Below are the code and all the weights of a small trained network. Each question names an input and a target symbol and asks about switching units off, where a switched-off unit gives its printed mean instead of its output.

import numpy as np


def w(rows, s, z=0):
    codes = np.array(rows[::2]) - 128.0
    scale = np.full(codes.shape[1], s)
    scale[-1] = z or s
    return codes * scale


def f(y):
    return y / 2 * (1 + np.tanh(0.7978845608 * (y + 0.044715 * y**3)))


def softmax(a):
    e = np.exp(a - a.max(-1, keepdims=True))
    return e / e.sum(-1, keepdims=True)


def log_softmax(a):
    a = a - a.max(-1, keepdims=True)
    return a - np.log(np.exp(a).sum(-1, keepdims=True))


def net(x, mask):
    ids = ['Ωβθστφ'.index(c) for c in x.split()]
    T = len(ids)
    res = E[ids] + P[:T]
    u = 0
    for l in range(2):
        q, k, v = (res @ M[l].T for M in (Q, K, V))
        z = softmax(np.where(np.tri(T) > 0, q @ k.T / 3**0.5, -1e9)) @ v
        res = res + np.where(mask[u], z, O[l][:, -1]) @ O[l][:, :-1]
        u += 1
        y = f(res @ A[l][:, :-1].T + A[l][:, -1])
        res = res + np.where(mask[u : u + 4], y, B[l][:, -1]) @ B[l][:, :-1]
        u += 4
    return log_softmax(res[-1] @ U[:, :-1].T + U[:, -1])


Q, K, V, O, A, B = {}, {}, {}, {}, {}, {}
E = w([
[88,7,91,135,104,165,72,101,144,55],'Ω',
[183,122,155,142,116,24,80,133,92,126],'β',
[196,104,97,112,126,40,124,193,91,133],'θ',
[110,110,205,139,218,124,210,143,191,95],'σ',
[120,99,33,190,195,192,91,155,99,1],'τ',
[198,202,80,9,165,84,82,110,95,93],'φ',
],0.0082)
P = w([
[144,239,74,131,32,109,140,123,255,129],'0',
[139,128,155,113,99,98,138,133,176,89],'1',
[74,151,171,122,137,128,60,210,200,155],'2',
[113,118,171,105,118,137,144,161,116,109],'3',
[121,86,137,144,198,114,116,123,132,137],'4',
[82,124,182,132,182,196,62,205,81,180],'5',
[126,52,150,128,223,142,140,124,45,122],'6',
[106,96,140,157,225,166,75,178,83,178],'7',
],0.0061)
Q[0] = w([
[139,106,85,94,231,57,108,82,138,118],'0.h1',
[78,66,107,212,179,174,41,170,160,169],'0.h1',
[149,62,136,143,108,86,175,117,127,2],'0.h1',
],0.035)
K[0] = w([
[158,155,189,76,81,175,159,143,15,113],'0.h1',
[152,3,102,169,204,161,164,25,42,140],'0.h1',
[55,127,186,149,116,227,52,229,128,124],'0.h1',
],0.031)
V[0] = w([
[115,163,136,2,162,192,69,41,176,68],'0.h1',
[113,171,205,204,175,122,140,99,231,110],'0.h1',
[167,9,27,73,109,192,202,238,237,174],'0.h1',
],0.0089)
O[0] = w([
[68,92,2,96,231,136,88,66,125,255,128],'0.h1',
[128,66,51,129,167,53,149,167,241,157,112],'0.h1',
[39,201,173,154,171,16,119,52,114,30,253],'0.h1',
],0.0051,0.0034)
A[0] = w([
[139,136,150,33,184,164,159,101,186,143,107],'0.n1',
[126,216,105,121,23,201,171,36,157,210,1],'0.n2',
[196,64,148,135,4,124,121,138,135,188,9],'0.n3',
[93,120,89,139,99,204,126,107,93,108,85],'0.n4',
],0.015,0.0052)
B[0] = w([
[124,153,204,172,60,119,147,189,123,57,248],'0.n1',
[152,57,68,211,34,108,64,145,159,106,135],'0.n2',
[227,91,199,38,203,171,132,108,254,121,144],'0.n3',
[120,91,94,113,170,86,111,159,204,115,223],'0.n4',
],0.0092,0.0015)
Q[1] = w([
[94,50,183,211,133,199,144,170,204,8],'1.h1',
[139,178,29,101,24,245,5,75,90,1],'1.h1',
[254,174,237,88,106,74,180,191,113,240],'1.h1',
],0.022)
K[1] = w([
[133,209,151,145,100,26,176,165,211,114],'1.h1',
[209,205,60,57,58,57,74,105,103,184],'1.h1',
[140,62,204,118,201,110,116,189,4,124],'1.h1',
],0.027)
V[1] = w([
[113,142,21,184,208,242,107,159,96,11],'1.h1',
[132,205,149,177,227,178,238,143,142,129],'1.h1',
[26,38,142,139,67,146,147,44,210,189],'1.h1',
],0.011)
O[1] = w([
[81,93,185,119,113,89,174,195,217,57,93],'1.h1',
[111,59,78,207,94,153,56,114,200,98,172],'1.h1',
[95,137,152,100,238,254,179,93,72,71,3],'1.h1',
],0.0048,0.0059)
A[1] = w([
[142,129,81,118,136,143,124,123,66,196,27],'1.n1',
[97,91,93,140,133,200,128,102,155,115,22],'1.n2',
[68,136,125,150,135,217,182,83,134,123,4],'1.n3',
[117,160,157,195,85,252,155,56,106,131,51],'1.n4',
],0.018,0.0042)
B[1] = w([
[99,77,96,148,38,226,255,143,152,172,177],'1.n1',
[161,201,169,119,60,88,152,144,92,132,253],'1.n2',
[245,56,128,99,113,177,61,122,188,136,187],'1.n3',
[106,138,76,96,167,133,177,112,63,176,171],'1.n4',
],0.011,0.0029)
U = w([
[198,111,140,92,139,156,125,118,156,135,86],'Ω',
[104,172,132,96,211,138,170,111,76,134,253],'β',
[127,117,91,125,98,144,173,145,108,146,63],'θ',
[85,109,180,158,101,122,171,151,206,79,94],'σ',
[103,66,1,142,163,121,48,111,109,141,146],'τ',
[174,198,117,125,57,88,113,144,50,136,122],'φ',
],0.0072,0.0042)

Each question gives the input, a string of symbols that net reads in full, and the target symbol t.
The units are the heads (3 rows each of Q, K, V and O) and the neurons (one row each of A and B). Each row of codes is followed by its name. A weight is (code - 128) times the scale printed after its matrix; where a second scale follows, it is the last column's (O, A, B and U).
mask holds one flag per unit, layer by layer, with each layer's heads first. A switched-off unit (its flag False) gives its mean, the last column of its rows in O or B, instead of its output. The means were averaged over made-up inputs and are rounded, as every weight is.
A unit's drop is (log p(t) with every unit on - log p(t) with that unit switched off) / (log p(t) with every unit on - log p(t) with every unit switched off).
The circuit of an input: a set's keep is (log p(t) with only the set's units on - log p(t) with every unit switched off) / (log p(t) with every unit on - log p(t) with every unit switched off). Starting from all 10 units, units are removed one at a time, each time the one whose removal leaves the highest keep (on an exact tie, the one counted first), for as long as the keep stays at least 0.8.
circuit, biggest first: the units of the circuit, biggest drop first
top k neurons: the k neurons with the biggest drops, biggest first
top k neurons in layer l: the k neurons of layer l with the biggest drops, biggest first
drop of u: that unit's drop, to one decimal
input Ω φ θ θ φ β, target θ: circuit, biggest first => [1.n1, 0.h1]
input θ σ Ω β, target β: circuit, biggest first => [1.h1, 0.h1]
input σ β Ω τ β, target σ: circuit, biggest first => [1.h1]
input β τ Ω Ω σ Ω Ω τ, target θ: circuit, biggest first => [1.n1, 1.h1, 0.h1]
input σ θ θ σ σ θ τ, target φ: top 2 neurons in layer 0 => [0.n4, 0.n1]
input θ Ω θ τ φ φ β, target θ: circuit, biggest first => [0.h1, 1.n1]
input τ τ σ β, target τ: circuit, biggest first => [0.h1, 1.h1, 0.n1]
input Ω θ Ω σ Ω Ω σ β, target τ: circuit, biggest first => [1.h1, 0.n1, 1.n2]
input Ω τ Ω, target Ω: circuit, biggest first => [1.h1, 1.n3, 0.h1]
input φ θ θ Ω, target β: circuit, biggest first => [0.n2, 1.h1, 0.h1]
input θ θ β Ω θ, target β: circuit, biggest first => [1.h1, 0.h1]
input σ β σ β τ, target φ: top 2 neurons => [1.n2, 0.n1]
input Ω τ φ θ, target θ: top 2 neurons => [0.n4, 1.n1]
input σ β Ω, target φ: top 2 neurons => [1.n2, 0.n1]
input β β θ Ω φ θ Ω, target θ: top 2 neurons in layer 1 => [1.n1, 1.n2]
input σ θ σ, target β: top neuron in layer 1 => [1.n4]
input β φ θ σ Ω τ, target θ: drop of 1.n1 => 1.4
input φ σ τ, target β: drop of 1.h1 => 0.9
input Ω θ Ω θ Ω θ τ θ, target σ: drop of 1.h1 => 0.9
input φ θ τ Ω θ, target β: top neuron in layer 0 => [0.n1]
